Below is a small trained network, with its code and all its weights. Each question gives an input and a class and asks what happens when units are switched off, that is, made to give their printed mean instead of their output.

import numpy as np


def w(rows, s, z=0):
    codes = np.array(rows[::2]) - 128.0
    scale = np.full(codes.shape[1], s)
    scale[-1] = z or s
    return codes * scale


def f(y):
    return y / 2 * (1 + np.tanh(0.7978845608 * (y + 0.044715 * y**3)))


def log_softmax(a):
    a = a - a.max(-1, keepdims=True)
    return a - np.log(np.exp(a).sum(-1, keepdims=True))


def net(x, mask):
    res = np.array(x, float).reshape(1, 2) / 4 @ E
    y = f(res @ A[0][:, :-1].T + A[0][:, -1])
    res = res + np.where(mask, y, B[0][:, -1]) @ B[0][:, :-1]
    return log_softmax(res[-1] @ U[:, :-1].T + U[:, -1])


A, B = {}, {}
E = w([
[124,160,173,84,170],'x0',
[253,106,156,122,135],'x1',
],0.018)
A[0] = w([
[31,162,93,100,106,111],'n0',
[122,60,23,208,77,67],'n1',
[114,168,138,9,200,140],'n2',
[133,33,84,135,77,89],'n3',
[141,94,77,165,65,172],'n4',
[220,74,157,88,112,112],'n5',
[145,210,211,51,152,199],'n6',
[121,201,173,48,195,66],'n7',
[126,127,139,131,118,252],'n8',
],0.011,0.012)
B[0] = w([
[162,219,53,87,97,242],'n0',
[173,101,63,102,45,212],'n1',
[132,54,62,161,73,217],'n2',
[102,78,107,28,123,173],'n3',
[100,66,128,196,75,217],'n4',
[170,237,48,86,117,235],'n5',
[121,108,135,204,98,255],'n6',
[180,55,31,2,46,188],'n7',
[41,142,222,234,175,244],'n8',
],0.014,0.012)
U = w([
[174,230,74,97,123,147],'0',
[164,1,95,119,112,91],'1',
[118,118,161,192,141,246],'2',
[158,130,127,71,157,85],'3',
[126,132,147,66,164,94],'4',
[148,96,135,86,162,92],'5',
[135,139,139,97,191,83],'6',
],0.021,0.011)

Each question gives the input, the list of numbers given to net, and the class t.
The units are the neurons (one row each of A and B). Each row of codes is followed by its name. A weight is (code - 128) times the scale printed after its matrix; where a second scale follows, it is the last column's (A, B and U).
mask holds one flag per neuron, in row order. A switched-off neuron (its flag False) gives its mean, the last column of its row in B, instead of its output. The means were averaged over made-up inputs and are rounded, as every weight is.
A unit's drop is (log p(t) with every unit on - log p(t) with that unit switched off) / (log p(t) with every unit on - log p(t) with every unit switched off).
The circuit of an input: a set's keep is (log p(t) with only the set's units on - log p(t) with every unit switched off) / (log p(t) with every unit on - log p(t) with every unit switched off). Starting from all 9 units, units are removed one at a time, each time the one whose removal leaves the highest keep (on an exact tie, the one counted first), for as long as the keep stays at least 0.8.
units of the circuit, in order: the units of the circuit, biggest drop first
unit that matters most: the unit with the biggest drop
top k neurons: the k neurons with the biggest drops, biggest first
drop of u: that unit's drop, to one decimal
input [3,3], class 2: unit that matters most	n0
input [-3,2], class 2: units of the circuit, in order	(n7 n0)
input [3,-2], class 2: units of the circuit, in order	(n5 n1)
input [-8,-8], class 0: top 3 neurons	(n0 n2 n6)
input [-4,5], class 0: top 2 neurons	(n5 n2)
input [5,-4], class 1: top 3 neurons	(n5 n2 n7)
input [-7,7], class 0: top 3 neurons	(n5 n2 n6)
input [-1,4], class 0: top 4 neurons	(n5 n6 n2 n4)
input [7,6], class 1: top 4 neurons	(n2 n0 n6 n7)
input [-2,-2], class 2: top 2 neurons	(n5 n7)
input [3,0], class 2: top 2 neurons	(n1 n3)
input [-6,-7], class 0: top 2 neurons	(n0 n2)
input [8,-7], class 1: drop of n2	1.5
input [-7,8], class 0: units of the circuit, in order	(n5)
input [5,2], class 1: drop of n7	0.2
input [0,7], class 0: drop of n5	3.7
